Here is a tiny trained network, its code and every weight. The questions are about switching its units off for an input and a class, where a switched-off unit gives its printed mean instead of its output.

import numpy as np


def w(rows, s, z=0):
    codes = np.array(rows[::2]) - 128.0
    scale = np.full(codes.shape[1], s)
    scale[-1] = z or s
    return codes * scale


def f(y):
    return np.maximum(y, 0)


def log_softmax(a):
    a = a - a.max(-1, keepdims=True)
    return a - np.log(np.exp(a).sum(-1, keepdims=True))


def net(x, mask):
    res = np.array(x, float).reshape(1, 8) / 4 @ E
    y = f(res @ A[0][:, :-1].T + A[0][:, -1])
    res = res + np.where(mask, y, B[0][:, -1]) @ B[0][:, :-1]
    return log_softmax(res[-1] @ U[:, :-1].T + U[:, -1])


A, B = {}, {}
E = w([
[132,118,124,103,124,149,129,141,146,135,138,144],'x0',
[140,63,145,99,216,93,171,80,151,13,63,205],'x1',
[31,99,156,212,133,133,104,76,255,103,177,136],'x2',
[134,134,128,142,139,100,112,107,114,130,128,118],'x3',
[109,132,134,122,127,131,132,140,124,125,130,135],'x4',
[159,99,92,196,173,132,230,98,86,165,227,211],'x5',
[133,122,126,122,125,139,134,135,138,130,127,130],'x6',
[112,139,129,125,122,133,134,137,127,124,125,138],'x7',
],0.012)
A[0] = w([
[148,116,155,97,163,115,159,137,90,102,97,138,96],'N0',
[149,125,132,52,86,134,82,156,86,126,67,75,254],'N1',
[126,126,133,91,142,128,73,121,151,104,66,121,136],'N2',
[141,106,114,73,175,123,156,138,83,111,81,135,142],'N3',
[121,121,105,199,142,140,174,90,145,118,221,187,71],'N4',
[74,127,147,154,128,132,65,123,240,99,107,93,150],'N5',
[140,105,128,112,174,119,178,103,123,92,135,185,98],'N6',
[90,116,140,178,100,143,97,119,187,134,190,102,130],'N7',
[148,125,131,174,147,113,215,129,104,164,195,175,140],'N8',
[178,120,122,99,124,149,171,133,3,158,170,142,163],'N9',
[147,104,129,100,173,116,135,97,135,24,90,185,152],'N10',
[90,74,156,158,190,97,147,100,232,46,128,157,48],'N11',
[107,146,124,122,92,127,103,142,123,165,116,97,203],'N12',
[107,131,129,126,110,126,115,141,116,182,159,100,230],'N13',
],0.015,0.0078)
B[0] = w([
[131,77,151,165,98,115,161,105,102,121,152,180,183],'N0',
[157,199,251,122,141,179,50,131,49,117,95,92,254],'N1',
[65,142,180,63,80,133,186,120,126,159,118,129,199],'N2',
[144,83,174,160,100,70,149,73,75,128,125,125,204],'N3',
[98,156,198,213,186,166,95,71,108,178,113,137,235],'N4',
[132,103,66,109,76,72,77,151,247,67,164,124,248],'N5',
[204,75,113,193,135,141,92,110,111,45,129,147,207],'N6',
[100,120,179,210,73,84,144,85,151,161,182,145,221],'N7',
[172,112,54,175,160,164,168,142,68,201,156,128,241],'N8',
[152,128,5,68,167,186,165,212,127,125,105,127,246],'N9',
[119,93,159,45,151,86,198,108,65,86,43,138,247],'N10',
[80,206,130,89,225,204,51,150,206,121,68,102,254],'N11',
[192,129,110,151,130,149,38,140,137,70,123,140,198],'N12',
[143,158,90,174,99,166,83,177,162,158,145,106,204],'N13',
],0.019,0.023)
U = w([
[156,196,181,152,220,229,51,141,108,105,62,136,252],'0',
[129,142,123,138,50,73,86,174,202,97,198,126,106],'1',
[172,157,5,98,136,160,173,249,92,209,168,122,111],'2',
[87,156,106,227,137,129,147,116,157,255,223,166,35],'3',
[140,106,219,8,81,63,188,134,47,85,79,138,151],'4',
[59,132,132,16,153,75,134,136,214,57,79,144,57],'5',
[180,21,68,117,198,110,226,123,66,93,93,222,48],'6',
],0.0066,0.0023)

Each question gives the input, the list of numbers given to net, and the class t.
The units are the neurons (one row each of A and B). Each row of codes is followed by its name. A weight is (code - 128) times the scale printed after its matrix; where a second scale follows, it is the last column's (A, B and U).
mask holds one flag per neuron, in row order. A switched-off neuron (its flag False) gives its mean, the last column of its row in B, instead of its output. The means were averaged over made-up inputs and are rounded, as every weight is.
A unit's drop is (log p(t) with every unit on - log p(t) with that unit switched off) / (log p(t) with every unit on - log p(t) with every unit switched off).
The circuit of an input: a set's keep is (log p(t) with only the set's units on - log p(t) with every unit switched off) / (log p(t) with every unit on - log p(t) with every unit switched off). Starting from the 12 units with the biggest drops (on a tie, the unit counted first), units are removed one at a time, each time the one whose removal leaves the highest keep (on an exact tie, the one counted first), for as long as the keep stays at least 0.8.
circuit, biggest first: the units of the circuit, biggest drop first
unit that matters most: the unit with the biggest drop
k most important neurons: the k neurons with the biggest drops, biggest first
drop of u: that unit's drop, to one decimal
input [3,1,-2,5,0,-7,-7,-3], class 4: circuit, biggest first : (N11 N2)
input [-4,-6,0,8,2,1,-2,-1], class 2: circuit, biggest first : (N11 N4)
input [-3,-6,1,2,8,-3,-2,-4], class 1: circuit, biggest first : (N11 N4)
input [4,1,1,-3,7,-8,7,-7], class 5: circuit, biggest first : (N5)
input [8,-1,1,7,4,-4,7,0], class 1: circuit, biggest first : (N11 N5)
input [-7,0,2,-1,-3,-8,-1,-2], class 1: 2 most important neurons : (N5 N10)
input [6,2,6,-5,3,0,0,-7], class 5: 2 most important neurons : (N5 N1)
input [6,-2,-6,-2,-4,1,-7,-4], class 2: 3 most important neurons : (N9 N11 N4)
input [-2,8,1,7,-1,-6,3,1], class 5: 2 most important neurons : (N11 N5)
input [4,0,3,-1,7,4,3,6], class 3: 2 most important neurons : (N1 N10)
input [1,2,-3,-5,-8,-6,-4,-5], class 4: drop of N3 : 0.0
input [-3,-2,3,-6,-2,-8,-1,-6], class 1: drop of N5 : 0.2
input [5,8,-7,-3,5,0,7,-5], class 4: drop of N8 : 0.1
input [-2,-6,-1,-8,4,6,1,-3], class 2: unit that matters most : N9
